array([  9,  21,  23,  31,  16, -23, -39]) ==> 16

array([[ 12,   8,  46,   7],
       [-32,  31,   5,   2]]) ==> 8

array([[-24,  23,   6,  16,  13,   7],
       [  8, -37, -14, -46, -41,  29]]) ==> 16

array([ -8, -15,  28,   4, -44,  15,  -6]) ==> -44

array([  4, -35,  -7,  -3,  14,   2, -19]) ==> 14

array([45, -1, -8, 16]) ==> -1

array([-40, -16, -43,  34,  -9]) ==> -43

array([  6, -41, -25, -22,  31,   2]) ==> -22

array([ 16, -21, -39, -19]) ==> -21

array([-45, -15,  13,  38]) ==> -15
---
[[-44 -18  29  12  29]
 [ 15   2 -29  30 -23]
 [-14  -8   5  -4  30]] ⇒ -14

[[-37 -41  11 -16   8 -15  32]
 [-10 -24   2 -19   4  37   8]
 [  6 -29   8  18  29  23 -37]] ⇒ 6

[[  4   5  31  19]
 [-34   8 -16  -2]
 [ -4  -5  -2  46]] ⇒ -4

[[ 30  25 -20  37  22]
 [-11  20 -35  18   9]
 [ 19  -4 -23  10 -36]] ⇒ 19

[[ 26  15 -27   4  12]
 [  6   3   3 -25 -26]
 [ 16 -22  42   0 -15]] ⇒ 16

[[ 25  36  14 -35]
 [ 21 -19  32   3]
 [-13 -16  38 -44]] ⇒ -13

[[ 20   0 -30 -31  28  34 -34]
 [ 38  16  30 -18  37  10  10]
 [  6  46 -25  17  28  37 -34]] ⇒ 6
---
[ 15 -38 -12  -3] ⇒ -3
[  4 -39 -17   6   3 -27] ⇒ -27
[-25  29   8  -2   1 -47  31] ⇒ 31
[  3  21  27 -40] ⇒ -40
[ 16   9 -16  12  -7  21 -36] ⇒ -36
[19  9 25 30 37  6] ⇒ 6
---
array([[-0.05,  0.04, -0.05, -0.07, -0.09,  0.19, -0.01],
       [-0.01,  0.06, -0.01, -0.01,  0.01,  0.15, -0.13],
       [-0.13, -0.12, -0.15, -0.09, -0.12, -0.02, -0.16]]) Out: -0.05

array([-0.01, -0.12,  0.11,  0.14,  0.08]) Out: -0.01

array([ 0.075, -0.170,  0.128, -0.104]) Out: 0.075

array([-0.202,  1.352,  0.365,  1.027, -1.546]) Out: -0.202

array([-0.01,  0.10,  0.12,  0.18, -0.12]) Out: -0.01

array([ 14.959, -14.203,   0.340, -11.207,  -5.578,  11.715]) Out: 14.959
---
[[3792 5037 8058 5444 6392 5730 6555 4632 5104 7421 6712]
 [7374 7454 4531 6912 6326 7056 4129 5929 9199 4005 5716]
 [6488 5126 5971 5730 4940 5169 7686 7158 3392 6826 5271]
 [7352 7098 4314 5446 6476 4901 4963 8409 4399 4939 5929]
 [5606 4253 8486 5618 6879 4909 7227 6380 3120 7710 6101]
 [5177 5310 7672 5512 7890 5251 4904 6232 5656 6175 6867]] -> 6101

[[236 483 915 544 777 454 591 359 508 242]
 [245 483 823 645 838 545 458 473 506 172]
 [301 488 677 744 830 659 328 614 523 155]
 [759 545 249 344 216 408 621 452 510 907]
 [229 492 943 504 748 429 649 324 496 273]
 [781 533 120 569 332 653 300 780 533 642]
 [762 524 125 602 356 679 282 803 536 589]
 [693 546 325 312 222 368 707 382 508 916]
 [343 512 830 345 512 316 864 222 492 559]
 [276 478 748 702 836 615 384 553 521 154]
 [270 496 924 420 650 365 765 254 490 390]] -> 154

[[-28  22  32  30 -14  -2  30  34 -18  11 -25  31  36]
 [-25  40  14 -17  30 -10  36  37  35  32 -21  -8 -30]
 [ 32  42   7 -21 -33   9 -11 -32  18  35  22 -16  18]
 [-26  -8   7 -30  25 -18  35  25  38  29  43  20  29]
 [-28 -18 -28  25 -28  27  30   9  39  30   3  33   0]] -> 29

[[157 115  40 171 172 106 200 111]
 [109 112 161 166 126  81 102 117]
 [126 130 162 125  92 159  96 137]
 [100 116 189 162 115  79  80 119]
 [115 135 187 126 108 131  90 138]
 [116 109 150 165 113  97 102 115]] -> 138

[[ 12  21 -10   9   7  -9  -3]
 [ 43  40 -14  26 -14 -17  -3]
 [ 14  13  -9   4   4 -15   0]
 [ 42  22  -5  20 -26 -14   4]
 [ 17  24   4  22 -16  16  -4]
 [ 41  48 -15  31 -12 -11  -6]
 [ 41  49 -15  32 -12 -10  -7]
 [ 11  28  -1  20  -6  13  -6]
 [ 11  28  -3  19  -2  10  -7]
 [ 15   1  -4   0  -3 -15   5]
 [ 15   5  -6   1   0 -16   3]
 [ 38  17   1  21 -31  -4   5]] -> 3

[[74 31 72 59 73 68 28]
 [ 8 65 22 42 12 49 50]
 [37 14 43 49 32 51 34]
 [10 28 20 28  5 43 47]
 [ 7 47 34 56  6 39 54]
 [ 5 65  4 18 10 55 46]
 [ 8 70  8 25 14 57 45]
 [73 30 76 59 72 64 32]
 [52 59 27 32 62 82 19]
 [11 45 41 61 10 38 54]
 [34 27 28 22 30 55 38]
 [55 13 76 75 49 48 38]] -> 38

[[-450 -218  333   12  146  372  376 -553  231    8  -48  120]
 [-114  -27  -12 -138 -382   71  533 -358  103  -45  115  232]
 [-455 -120  727 -179  343  460 -121 -104   10  -56 -568 -221]
 [-526 -112  385 -345  156  312 -324  -26 -205   -3 -577 -351]
 [-438 -115  718 -216  313  450 -182  -95   -6  -30 -577 -238]
 [-486 -236  369   14  221  404  330 -535  255   12  -95   78]
 [  54  -21 -161 -172 -509  -66  406 -229  107   10  165  164]
 [ 424   61 -726  158 -100 -721 -499  261 -274 -143  232   22]
 [-429 -112  674 -272  267  430 -268  -83  -28   12 -588 -270]
 [-567 -241  492   -6  392  471  215 -391  257  -18 -280  -51]
 [ 589   26 -735  182 -295 -633 -243  249  -46  -69  311   13]
 [  33  -17 -141 -173 -495  -47  428 -247  107    0  157  175]] -> 13

[[629 623 571 608 552 446 876]
 [462 383 510 898 359 631 659]
 [532 414 595 373 729 781 585]
 [993 742 800 420 738 467 419]
 [457 508 696 638 850 480 355]
 [219 615 417  69 606 608 698]
 [869 684 351 880 356 543 472]
 [857 629 689 294 359 822 857]
 [ 53 820 265 752 490 469 616]
 [521 697  47 424 386 228 278]
 [737 399 246 299 581 391 421]
 [725 749 394 314 621 327 752]] -> 421
---
[[-30 -41  10 -46]
 [-36 -25  12  -9]
 [-45 -47  14 -42]] Out: -42

[[  8 -22  24   8  -2]
 [ -1 -36  19  -1 -16]
 [ -6 -12   2   7   3]] Out: 3

[[ -2  10  16  22  -3 -11]
 [  3  15   3  23 -14  -8]
 [ 14 -12 -36  11  -6  11]] Out: 11

[[  0   0  -1   1   0]
 [  0  -1  -1  -1  -2]
 [ 41  14  18 -15  12]] Out: 12

[[ 10  11 -28   0  11]
 [ 14  27   6   0  21]
 [-18 -36 -36   0 -28]] Out: -28

[[-11  -7 -14 -22   3  -1 -45]
 [ 19   2  10  34   0   1  40]
 [ 10  25  18  -5 -20  -2  21]] Out: 21

[[  8 -29 -12  -9 -37   1 -15]
 [-21  17   8   9  12 -30   4]
 [-25  15  -6  20  15  -9   2]] Out: 2

[[-17   6 -22 -22 -44]
 [-28  -6  16 -28  15]
 [  0   2   3  -5   2]] Out: 2

[[  2  39  42  40  43]
 [-15  18  10  11  10]
 [  2  38  40  39  41]] Out: 41
---
[[ 19.503 -21.020   6.424  13.689 -13.246]
 [-19.658  13.551 -14.549  14.646  -1.974]
 [ -1.207 -19.665  22.598   1.726 -15.034]]
13.551

[[ -66.5  153.8 -210.7 -105.4 -189.9]
 [ -62.1  -55.5  -47.2  -55.0   47.8]]
-55.5

[[ 2.287  0.835  0.381  0.303 -1.633]
 [ 0.817  0.894  1.100  0.261  0.084]
 [-0.254  1.305  2.114  0.768  2.113]]
0.894

[[ -7.447  -1.670 -14.582  14.289   5.349]
 [-17.372  12.774   3.181  20.969  10.871]
 [  6.972 -14.013  20.020   0.344  -9.624]]
12.774

[[-0.031 -0.068  0.008 -0.120 -0.134]
 [-0.179  0.067 -0.137  0.033  0.021]
 [-0.218  0.189 -0.214  0.192  0.200]]
0.067

[[ 0.07 -0.04 -0.18  0.05  0.17 -0.08]
 [-0.12  0.05 -0.10 -0.12  0.08 -0.10]]
0.05

[[  0.48  -0.08  -1.99  10.86   7.84   8.37]
 [  9.27   4.72 -12.96  11.61   9.46  12.85]
 [ -1.64   2.82  15.25  -1.22   1.30  -2.80]]
4.72
---
29  34  -8  -3   3
-1  -3   3   2   3
-1   0   1   1   0
Answer: -8

-44   29   34  -28   -1 Answer: 34

-44   35   37   28   28 Answer: 37

-26   10   30  -35   32
 42  -35  -28   13  -14
Answer: 30

 18   -2  -22   22    3
  5   -3   -3    6  -13
 -9    7   21   -8   34
Answer: -22

 -1   37    6  -15   44
-15   34   10   -3   29
Answer: 6

-38   12    6   -3   -1
 25   -7    2    0  -10
Answer: 6
